Below is a small trained network, with its code and all its weights. Each question gives an input and a class and asks what happens when units are switched off, that is, made to give their printed mean instead of their output.

import numpy as np


def w(rows, s, z=0):
    codes = np.array(rows[::2]) - 128.0
    scale = np.full(codes.shape[1], s)
    scale[-1] = z or s
    return codes * scale


def f(y):
    return y / 2 * (1 + np.tanh(0.7978845608 * (y + 0.044715 * y**3)))


def log_softmax(a):
    a = a - a.max(-1, keepdims=True)
    return a - np.log(np.exp(a).sum(-1, keepdims=True))


def net(x, mask):
    res = np.array(x, float).reshape(1, 7) / 4 @ E
    y = f(res @ A[0][:, :-1].T + A[0][:, -1])
    res = res + np.where(mask, y, B[0][:, -1]) @ B[0][:, :-1]
    return log_softmax(res[-1] @ U[:, :-1].T + U[:, -1])


A, B = {}, {}
E = w([
[127,128,129,125,132,125,127,128,130,128,131],'x0',
[221,71,214,76,39,31,33,176,37,234,80],'x1',
[127,127,128,130,128,123,124,132,127,129,128],'x2',
[192,53,40,203,247,244,73,200,72,154,32],'x3',
[207,254,166,232,81,102,204,227,84,45,79],'x4',
[128,38,230,27,175,196,218,217,43,66,233],'x5',
[132,125,129,128,128,127,132,128,129,130,131],'x6',
],0.0043)
A[0] = w([
[203,103,181,94,58,57,62,161,66,208,93,138],'neuron 1',
[199,105,174,98,76,67,75,151,75,192,98,144],'neuron 2',
[49,16,98,33,173,154,41,39,171,225,159,57],'neuron 3',
[46,10,97,25,170,158,38,32,172,228,156,47],'neuron 4',
[210,229,160,204,94,115,180,212,91,63,89,53],'neuron 5',
[59,172,63,161,180,187,199,92,207,47,157,107],'neuron 6',
[67,169,72,161,176,184,192,91,200,51,157,117],'neuron 7',
[189,59,47,205,252,240,84,201,65,151,44,21],'neuron 8',
[54,206,217,63,24,24,197,67,192,81,236,70],'neuron 9',
[128,200,44,202,99,81,59,54,193,182,43,72],'neuron 10',
[67,173,62,159,179,188,193,87,200,45,161,110],'neuron 11',
[204,227,161,212,89,110,183,217,88,59,81,50],'neuron 12',
[133,183,54,193,98,91,68,70,193,176,59,105],'neuron 13',
[201,229,162,214,98,111,186,220,87,66,84,42],'neuron 14',
[128,186,53,195,97,90,65,71,195,180,57,108],'neuron 15',
[68,165,76,161,174,178,191,94,196,59,154,124],'neuron 16',
[127,43,207,54,172,189,201,210,44,74,202,104],'neuron 17',
[62,171,71,162,177,184,189,93,198,51,159,119],'neuron 18',
[206,98,183,97,53,59,64,160,66,207,96,119],'neuron 19',
[202,101,183,93,61,60,63,155,67,212,98,138],'neuron 20',
[182,66,51,198,240,234,78,201,72,149,54,37],'neuron 21',
[68,167,68,161,175,181,189,92,196,49,158,120],'neuron 22',
[195,226,159,208,88,113,173,214,88,57,88,58],'neuron 23',
[130,184,54,197,102,84,72,59,179,174,59,107],'neuron 24',
[133,192,57,197,108,84,67,62,193,182,56,2],'neuron 25',
[126,50,204,52,176,182,208,201,29,75,206,101],'neuron 26',
],0.0041,0.00093)
B[0] = w([
[89,87,185,183,185,143,77,175,57,163,94,195],'neuron 1',
[90,87,179,181,181,139,87,172,68,165,99,179],'neuron 2',
[112,48,22,186,166,108,236,92,153,123,187,213],'neuron 3',
[113,46,22,196,167,104,240,88,154,130,189,219],'neuron 4',
[107,63,43,175,157,100,209,82,154,137,166,198],'neuron 5',
[95,98,185,169,166,125,73,168,64,176,83,200],'neuron 6',
[97,104,181,168,162,128,79,162,73,173,83,193],'neuron 7',
[117,241,136,24,2,39,86,37,197,199,37,228],'neuron 8',
[110,228,135,43,18,45,76,45,176,216,22,253],'neuron 9',
[184,159,153,82,138,203,124,185,156,41,191,205],'neuron 10',
[96,100,182,172,163,122,78,172,66,178,83,198],'neuron 11',
[108,61,44,172,149,106,208,86,148,139,168,202],'neuron 12',
[178,158,155,85,141,191,121,178,158,47,193,191],'neuron 13',
[112,68,41,168,148,104,205,90,152,138,163,200],'neuron 14',
[181,162,156,86,137,195,123,182,157,46,201,194],'neuron 15',
[98,102,179,164,162,127,80,162,72,173,84,188],'neuron 16',
[196,195,149,58,112,204,115,174,189,26,200,218],'neuron 17',
[96,103,188,172,163,127,73,167,63,177,85,194],'neuron 18',
[86,82,187,188,174,136,78,176,62,163,96,194],'neuron 19',
[91,91,173,178,180,136,92,167,65,162,98,194],'neuron 20',
[120,230,129,35,18,48,92,50,188,197,47,219],'neuron 21',
[90,100,186,168,165,126,77,167,64,174,83,192],'neuron 22',
[105,62,43,175,157,101,208,82,154,140,168,197],'neuron 23',
[176,158,153,89,141,194,120,173,154,51,188,192],'neuron 24',
[169,153,150,94,137,179,125,165,151,52,183,187],'neuron 25',
[193,195,149,61,111,196,114,167,184,28,197,219],'neuron 26',
],0.0051,0.0052)
U = w([
[93,89,213,189,184,140,59,198,8,164,86,238],'0',
[204,174,155,77,131,224,120,191,179,2,210,138],'1',
[115,212,131,65,28,43,98,11,183,186,54,1],'2',
[111,36,8,190,171,110,236,75,146,127,181,124],'3',
],0.0079,0.00064)

Each question gives the input, the list of numbers given to net, and the class t.
The units are the neurons (one row each of A and B). Each row of codes is followed by its name. A weight is (code - 128) times the scale printed after its matrix; where a second scale follows, it is the last column's (A, B and U).
mask holds one flag per neuron, in row order. A switched-off neuron (its flag False) gives its mean, the last column of its row in B, instead of its output. The means were averaged over made-up inputs and are rounded, as every weight is.
A unit's drop is (log p(t) with every unit on - log p(t) with that unit switched off) / (log p(t) with every unit on - log p(t) with every unit switched off).
The circuit of an input: a set's keep is (log p(t) with only the set's units on - log p(t) with every unit switched off) / (log p(t) with every unit on - log p(t) with every unit switched off). Starting from the 12 units with the biggest drops (on a tie, the unit counted first), units are removed one at a time, each time the one whose removal leaves the highest keep (on an exact tie, the one counted first), for as long as the keep stays at least 0.8.
circuit, biggest first: the units of the circuit, biggest drop first
top k neurons: the k neurons with the biggest drops, biggest first
drop of u: that unit's drop, to one decimal
input [-8,-5,8,-6,1,5,6], class 2: circuit, biggest first -> (neuron 9)
input [2,-4,0,6,-5,3,-6], class 2: circuit, biggest first -> (neuron 8; neuron 21)
input [-2,2,-8,5,5,2,-2], class 2: circuit, biggest first -> (neuron 8; neuron 21)
input [4,7,-4,6,-8,4,-8], class 3: top 2 neurons -> (neuron 4; neuron 3)
input [-6,5,7,-1,2,6,5], class 1: top 2 neurons -> (neuron 17; neuron 26)
input [-2,6,3,1,-6,8,4], class 1: top 2 neurons -> (neuron 17; neuron 26)
input [-2,-3,0,8,7,-2,-2], class 2: top 2 neurons -> (neuron 8; neuron 21)
input [2,2,4,5,-8,-5,6], class 3: top 2 neurons -> (neuron 4; neuron 3)
input [-7,2,7,4,-6,-2,1], class 3: top 3 neurons -> (neuron 4; neuron 3; neuron 9)
input [0,-2,-6,-2,1,-3,4], class 1: top 2 neurons -> (neuron 8; neuron 21)
input [2,-4,-8,0,4,3,7], class 0: top 2 neurons -> (neuron 4; neuron 3)
input [1,6,8,-5,-7,4,1], class 3: top 2 neurons -> (neuron 4; neuron 3)
input [2,-6,-6,0,6,1,5], class 0: drop of neuron 11 -> 0.3
input [-3,3,-7,2,0,5,4], class 1: drop of neuron 11 -> 0.0
input [7,-3,1,8,-2,-6,3], class 2: drop of neuron 26 -> 0.1
input [8,6,-8,5,-8,-6,-4], class 3: circuit, biggest first -> (neuron 4)
